Below is a small trained network, with its code and all its weights. Each question gives an input and a class and asks what happens when units are switched off, that is, made to give their printed mean instead of their output.

import numpy as np


def w(rows, s, z=0):
    codes = np.array(rows[::2]) - 128.0
    scale = np.full(codes.shape[1], s)
    scale[-1] = z or s
    return codes * scale


def norm(h):
    return h / np.sqrt((h * h).mean(-1, keepdims=True) + 1e-5)


def f(y):
    return y / 2 * (1 + np.tanh(0.7978845608 * (y + 0.044715 * y**3)))


def log_softmax(a):
    a = a - a.max(-1, keepdims=True)
    return a - np.log(np.exp(a).sum(-1, keepdims=True))


def net(x, mask):
    res = np.array(x, float).reshape(1, 3) / 4 @ E
    u = 0
    for l in range(2):
        y = f(norm(res) @ A[l][:, :-1].T + A[l][:, -1])
        res = res + np.where(mask[u : u + 6], y, B[l][:, -1]) @ B[l][:, :-1]
        u += 6
    return log_softmax(norm(res)[-1] @ U[:, :-1].T + U[:, -1])


A, B = {}, {}
E = w([
[154,133,180,176,92,152,157],'x0',
[156,255,207,45,92,22,161],'x1',
[74,51,124,192,80,97,197],'x2',
],0.0093)
A[0] = w([
[74,98,159,116,92,48,177,96],'0.n1',
[90,106,76,120,126,46,128,95],'0.n2',
[182,153,103,87,145,144,91,141],'0.n3',
[139,141,245,156,91,86,220,3],'0.n4',
[190,147,200,126,136,254,65,58],'0.n5',
[111,84,31,126,174,163,104,82],'0.n6',
],0.0097,0.0039)
B[0] = w([
[213,152,103,117,136,90,143,230],'0.n1',
[140,165,132,80,154,181,163,176],'0.n2',
[82,169,161,140,151,127,87,200],'0.n3',
[135,155,169,151,7,95,91,254],'0.n4',
[216,163,108,206,186,113,158,209],'0.n5',
[100,77,152,121,72,119,90,252],'0.n6',
],0.015,0.0057)
A[1] = w([
[131,9,94,170,118,182,143,89],'1.n1',
[177,124,118,164,139,150,176,146],'1.n2',
[106,89,90,77,120,131,61,101],'1.n3',
[175,170,190,83,125,132,195,159],'1.n4',
[126,128,156,131,4,94,158,6],'1.n5',
[194,175,91,128,169,174,150,182],'1.n6',
],0.016,0.0015)
B[1] = w([
[101,131,5,139,70,117,96,242],'1.n1',
[124,130,159,82,155,134,75,157],'1.n2',
[122,84,164,154,152,169,139,177],'1.n3',
[91,87,116,114,118,135,144,219],'1.n4',
[157,113,193,153,62,95,138,248],'1.n5',
[170,136,119,171,143,133,147,178],'1.n6',
],0.022,0.012)
U = w([
[75,67,175,130,196,203,62,72],'0',
[212,177,141,190,198,135,88,186],'1',
[167,124,198,122,30,62,153,186],'2',
[105,52,9,161,78,159,83,203],'3',
[183,89,68,50,155,121,217,93],'4',
[65,178,174,36,176,110,124,122],'5',
[107,106,123,122,141,140,146,2],'6',
[69,111,120,107,178,192,191,1],'7',
],0.014,0.0053)

Each question gives the input, the list of numbers given to net, and the class t.
The units are the neurons (one row each of A and B). Each row of codes is followed by its name. A weight is (code - 128) times the scale printed after its matrix; where a second scale follows, it is the last column's (A, B and U).
mask holds one flag per neuron, layer by layer. A switched-off neuron (its flag False) gives its mean, the last column of its row in B, instead of its output. The means were averaged over made-up inputs and are rounded, as every weight is.
A unit's drop is (log p(t) with every unit on - log p(t) with that unit switched off) / (log p(t) with every unit on - log p(t) with every unit switched off).
The circuit of an input: a set's keep is (log p(t) with only the set's units on - log p(t) with every unit switched off) / (log p(t) with every unit on - log p(t) with every unit switched off). Starting from all 12 units, units are removed one at a time, each time the one whose removal leaves the highest keep (on an exact tie, the one counted first), for as long as the keep stays at least 0.8.
units of the circuit, in order: the units of the circuit, biggest drop first
most important unit: the unit with the biggest drop
top k neurons: the k neurons with the biggest drops, biggest first
top k neurons in layer l: the k neurons of layer l with the biggest drops, biggest first
drop when u is switched off: that unit's drop, to one decimal
input [-6,0,5], class 4: most important unit -> 0.n4
input [-2,6,-6], class 5: top 3 neurons -> 1.n5; 1.n1; 0.n4
input [2,2,-3], class 1: units of the circuit, in order -> 0.n5; 1.n1; 1.n5; 0.n6
input [3,2,-3], class 1: top 4 neurons -> 0.n5; 0.n6; 1.n5; 1.n1
input [-4,0,6], class 4: units of the circuit, in order -> 0.n4; 0.n1; 1.n1; 1.n5
input [-2,-1,-4], class 1: top 2 neurons -> 0.n5; 1.n1
input [-5,0,-4], class 0: units of the circuit, in order -> 1.n1; 1.n5
input [-7,6,0], class 4: top 2 neurons in layer 0 -> 0.n4; 0.n6
input [-5,-3,-4], class 0: top 2 neurons in layer 1 -> 1.n3; 1.n1
input [-8,7,1], class 4: top 3 neurons in layer 0 -> 0.n4; 0.n6; 0.n2
input [-8,6,5], class 4: units of the circuit, in order -> 0.n2; 0.n6; 0.n1; 1.n5
input [-7,1,3], class 4: top 2 neurons in layer 0 -> 0.n2; 0.n4
input [-4,2,-5], class 1: top 2 neurons in layer 0 -> 0.n6; 0.n4
input [0,-3,-5], class 1: units of the circuit, in order -> 0.n5
input [-4,1,6], class 4: top 2 neurons -> 0.n2; 0.n4
input [-5,7,-3], class 5: top 2 neurons in layer 0 -> 0.n4; 0.n6
input [-6,5,1], class 4: top 2 neurons in layer 0 -> 0.n4; 0.n6
input [0,-4,-5], class 1: top 2 neurons in layer 0 -> 0.n5; 0.n3
input [-5,0,-3], class 0: drop when 1.n1 is switched off -> 0.2
input [-7,3,2], class 4: drop when 1.n1 is switched off -> 0.1
input [-8,3,1], class 4: drop when 1.n2 is switched off -> 0.0
input [-4,5,-4], class 5: drop when 1.n5 is switched off -> 0.3
input [1,-2,-6], class 1: top neuron in layer 0 -> 0.n5
